Here is a tiny trained network, its code and every weight. The questions are about switching its units off for an input and a class, where a switched-off unit gives its printed mean instead of its output.

import numpy as np


def w(rows, s, z=0):
    codes = np.array(rows[::2]) - 128.0
    scale = np.full(codes.shape[1], s)
    scale[-1] = z or s
    return codes * scale


def f(y):
    return y / 2 * (1 + np.tanh(0.7978845608 * (y + 0.044715 * y**3)))


def log_softmax(a):
    a = a - a.max(-1, keepdims=True)
    return a - np.log(np.exp(a).sum(-1, keepdims=True))


def net(x, mask):
    res = np.array(x, float).reshape(1, 2) / 4 @ E
    y = f(res @ A[0][:, :-1].T + A[0][:, -1])
    res = res + np.where(mask, y, B[0][:, -1]) @ B[0][:, :-1]
    return log_softmax(res[-1] @ U[:, :-1].T + U[:, -1])


A, B = {}, {}
E = w([
[24,165,59,198,75,14,218,137,30,87],'x0',
[156,164,2,57,24,170,240,177,211,222],'x1',
],0.0073)
A[0] = w([
[158,123,58,64,108,112,242,188,134,187,84],'N1',
[118,181,158,119,70,138,142,112,139,166,62],'N2',
[95,151,112,180,96,197,86,162,96,118,68],'N3',
[113,156,57,142,84,41,236,165,27,70,77],'N4',
[114,150,110,162,123,66,200,124,80,113,192],'N5',
[113,92,108,121,115,100,129,147,125,118,234],'N6',
[162,130,158,103,137,211,83,150,217,133,69],'N7',
[165,123,146,86,124,153,63,130,252,175,109],'N8',
[153,166,47,134,91,169,169,100,151,236,121],'N9',
[165,122,131,96,115,127,104,88,123,120,254],'N10',
[134,113,213,135,149,73,33,114,2,72,80],'N11',
[114,122,57,93,50,147,222,175,215,164,145],'N12',
[183,120,174,89,139,183,82,172,139,134,76],'N13',
],0.0075,0.0086)
B[0] = w([
[84,90,129,187,143,98,128,91,191,37,211],'N1',
[138,104,102,80,137,80,99,89,153,105,123],'N2',
[123,76,113,80,122,63,123,119,210,114,113],'N3',
[110,34,102,73,135,173,65,35,148,239,215],'N4',
[167,116,189,138,145,152,130,146,137,204,212],'N5',
[125,184,187,193,138,227,106,164,82,163,203],'N6',
[138,92,60,127,63,87,166,45,160,202,197],'N7',
[96,76,159,165,147,151,99,76,123,194,218],'N8',
[126,121,123,130,148,90,119,139,141,42,212],'N9',
[90,134,224,189,184,193,113,214,49,153,237],'N10',
[101,84,79,218,131,77,155,77,228,7,230],'N11',
[130,142,159,200,161,102,121,127,104,59,255],'N12',
[77,81,85,122,138,110,103,62,137,167,180],'N13',
],0.012,0.0095)
U = w([
[113,131,135,192,150,90,129,119,154,39,115],'0',
[122,100,122,139,123,149,108,66,134,241,157],'1',
[143,203,190,171,148,190,125,254,58,153,253],'2',
[153,181,84,126,95,121,125,149,116,151,75],'3',
[152,157,108,110,97,122,150,115,124,145,81],'4',
[149,138,114,108,122,88,138,172,132,142,81],'5',
],0.013,0.006)

Each question gives the input, the list of numbers given to net, and the class t.
The units are the neurons (one row each of A and B). Each row of codes is followed by its name. A weight is (code - 128) times the scale printed after its matrix; where a second scale follows, it is the last column's (A, B and U).
mask holds one flag per neuron, in row order. A switched-off neuron (its flag False) gives its mean, the last column of its row in B, instead of its output. The means were averaged over made-up inputs and are rounded, as every weight is.
A unit's drop is (log p(t) with every unit on - log p(t) with that unit switched off) / (log p(t) with every unit on - log p(t) with every unit switched off).
The circuit of an input: a set's keep is (log p(t) with only the set's units on - log p(t) with every unit switched off) / (log p(t) with every unit on - log p(t) with every unit switched off). Starting from the 12 units with the biggest drops (on a tie, the unit counted first), units are removed one at a time, each time the one whose removal leaves the highest keep (on an exact tie, the one counted first), for as long as the keep stays at least 0.8.
circuit, biggest first: the units of the circuit, biggest drop first
most important unit: the unit with the biggest drop
top k neurons: the k neurons with the biggest drops, biggest first
drop when u is switched off: that unit's drop, to one decimal
input [3,3], class 2: circuit, biggest first -> (N11 N7)
input [-5,6], class 0: top neuron -> (N12)
input [-4,-3], class 1: top 2 neurons -> (N12 N9)
input [2,-3], class 2: circuit, biggest first -> (N1 N7)
input [7,5], class 1: top 2 neurons -> (N4 N5)
input [-5,5], class 0: top 4 neurons -> (N12 N4 N9 N1)
input [-3,-3], class 2: circuit, biggest first -> (N4 N1)
input [-4,4], class 0: top 2 neurons -> (N4 N12)
input [5,3], class 1: top 2 neurons -> (N4 N11)
input [6,4], class 1: top 3 neurons -> (N4 N11 N5)
input [8,-3], class 1: drop when N4 is switched off -> 0.2
input [-2,4], class 0: drop when N1 is switched off -> 0.3
input [-2,8], class 0: drop when N10 is switched off -> 0.0
input [-8,-6], class 1: most important unit -> N7
